Below are the code and all the weights of a small trained network. Each question names an input and a class and asks about switching units off, where a switched-off unit gives its printed mean instead of its output.

import numpy as np


def w(rows, s, z=0):
    codes = np.array(rows[::2]) - 128.0
    scale = np.full(codes.shape[1], s)
    scale[-1] = z or s
    return codes * scale


def f(y):
    return np.maximum(y, 0)


def log_softmax(a):
    a = a - a.max(-1, keepdims=True)
    return a - np.log(np.exp(a).sum(-1, keepdims=True))


def net(x, mask):
    res = np.array(x, float).reshape(1, 6) / 4 @ E
    y = f(res @ A[0][:, :-1].T + A[0][:, -1])
    res = res + np.where(mask, y, B[0][:, -1]) @ B[0][:, :-1]
    return log_softmax(res[-1] @ U[:, :-1].T + U[:, -1])


A, B = {}, {}
E = w([
[112,85,216,191,99,109],'x0',
[193,29,102,160,154,6],'x1',
[132,223,114,96,160,28],'x2',
[126,102,112,58,73,137],'x3',
[225,193,123,143,79,145],'x4',
[135,160,193,111,182,131],'x5',
],0.011)
A[0] = w([
[77,163,182,104,103,152,98],'neuron 1',
[107,134,113,114,215,83,124],'neuron 2',
[103,213,96,117,97,105,136],'neuron 3',
[122,54,159,132,41,122,252],'neuron 4',
[120,123,138,167,168,104,140],'neuron 5',
[81,120,163,44,90,180,240],'neuron 6',
[126,169,118,189,116,161,159],'neuron 7',
[253,108,190,181,92,142,160],'neuron 8',
[44,131,92,139,97,122,221],'neuron 9',
[148,160,138,76,117,111,149],'neuron 10',
[102,124,44,146,140,177,110],'neuron 11',
[126,167,214,94,128,180,148],'neuron 12',
[151,141,89,13,183,137,251],'neuron 13',
[152,117,140,142,132,139,19],'neuron 14',
],0.012,0.0035)
B[0] = w([
[198,100,142,126,34,163,205],'neuron 1',
[115,91,194,162,122,96,196],'neuron 2',
[159,190,126,201,169,54,205],'neuron 3',
[117,53,99,54,78,119,236],'neuron 4',
[165,26,198,235,127,1,171],'neuron 5',
[106,163,216,59,115,201,253],'neuron 6',
[136,156,133,67,116,73,186],'neuron 7',
[118,119,41,156,118,123,243],'neuron 8',
[67,113,185,74,99,105,192],'neuron 9',
[109,194,53,177,102,97,182],'neuron 10',
[134,119,126,167,200,143,186],'neuron 11',
[134,188,203,115,63,182,229],'neuron 12',
[112,197,135,117,226,114,239],'neuron 13',
[143,145,127,126,120,90,137],'neuron 14',
],0.0074,0.012)
U = w([
[134,94,114,172,123,190,1],'0',
[60,96,165,100,103,81,94],'1',
[127,161,146,121,54,176,155],'2',
[132,193,83,135,150,108,148],'3',
[122,66,201,205,188,108,214],'4',
[155,85,12,118,80,114,224],'5',
[62,123,118,47,194,134,108],'6',
],0.011,0.0028)

Each question gives the input, the list of numbers given to net, and the class t.
The units are the neurons (one row each of A and B). Each row of codes is followed by its name. A weight is (code - 128) times the scale printed after its matrix; where a second scale follows, it is the last column's (A, B and U).
mask holds one flag per neuron, in row order. A switched-off neuron (its flag False) gives its mean, the last column of its row in B, instead of its output. The means were averaged over made-up inputs and are rounded, as every weight is.
A unit's drop is (log p(t) with every unit on - log p(t) with that unit switched off) / (log p(t) with every unit on - log p(t) with every unit switched off).
The circuit of an input: a set's keep is (log p(t) with only the set's units on - log p(t) with every unit switched off) / (log p(t) with every unit on - log p(t) with every unit switched off). Starting from the 12 units with the biggest drops (on a tie, the unit counted first), units are removed one at a time, each time the one whose removal leaves the highest keep (on an exact tie, the one counted first), for as long as the keep stays at least 0.8.
circuit, biggest first: the units of the circuit, biggest drop first
unit that matters most: the unit with the biggest drop
k most important neurons: the k neurons with the biggest drops, biggest first
drop when u is switched off: that unit's drop, to one decimal
input [5,8,6,8,-4,6], class 4: circuit, biggest first	(neuron 5; neuron 2)
input [-6,5,-1,4,-5,-5], class 6: unit that matters most	neuron 13
input [-5,6,4,5,5,-6], class 3: circuit, biggest first	(neuron 13; neuron 4)
input [6,3,-1,5,6,6], class 5: circuit, biggest first	(neuron 8; neuron 6)
input [4,-2,-8,1,5,-4], class 5: circuit, biggest first	(neuron 8; neuron 4)
input [-6,-7,-5,4,-3,-6], class 6: circuit, biggest first	(neuron 11; neuron 13)
input [5,7,-8,-4,2,5], class 5: circuit, biggest first	(neuron 8; neuron 4)
input [-2,2,-3,6,7,4], class 5: circuit, biggest first	(neuron 8; neuron 6)
input [-8,-5,6,0,-2,3], class 3: 2 most important neurons	(neuron 3; neuron 10)
input [6,-3,2,-5,1,-8], class 1: circuit, biggest first	(neuron 9; neuron 7; neuron 12)
input [-5,7,1,4,2,5], class 3: circuit, biggest first	(neuron 13; neuron 4)
input [5,2,-8,1,-5,-6], class 1: 4 most important neurons	(neuron 9; neuron 4; neuron 1; neuron 10)
input [7,0,-4,-3,-7,-4], class 1: 2 most important neurons	(neuron 4; neuron 9)
input [-6,8,6,-8,5,7], class 4: circuit, biggest first	(neuron 2)
input [3,3,8,-2,1,2], class 4: 2 most important neurons	(neuron 5; neuron 2)
input [-5,6,4,-5,5,3], class 4: 2 most important neurons	(neuron 2; neuron 5)
input [2,6,7,1,-6,-7], class 4: 2 most important neurons	(neuron 5; neuron 2)
input [-6,2,2,-5,-2,6], class 4: drop when neuron 2 is switched off	0.2
input [8,-1,-8,4,-3,7], class 2: drop when neuron 12 is switched off	0.1
input [5,7,-6,4,1,6], class 5: drop when neuron 8 is switched off	0.1
input [0,-1,8,-5,-2,3], class 4: drop when neuron 13 is switched off	0.0
input [-2,7,-8,-7,5,3], class 5: circuit, biggest first	(neuron 8)
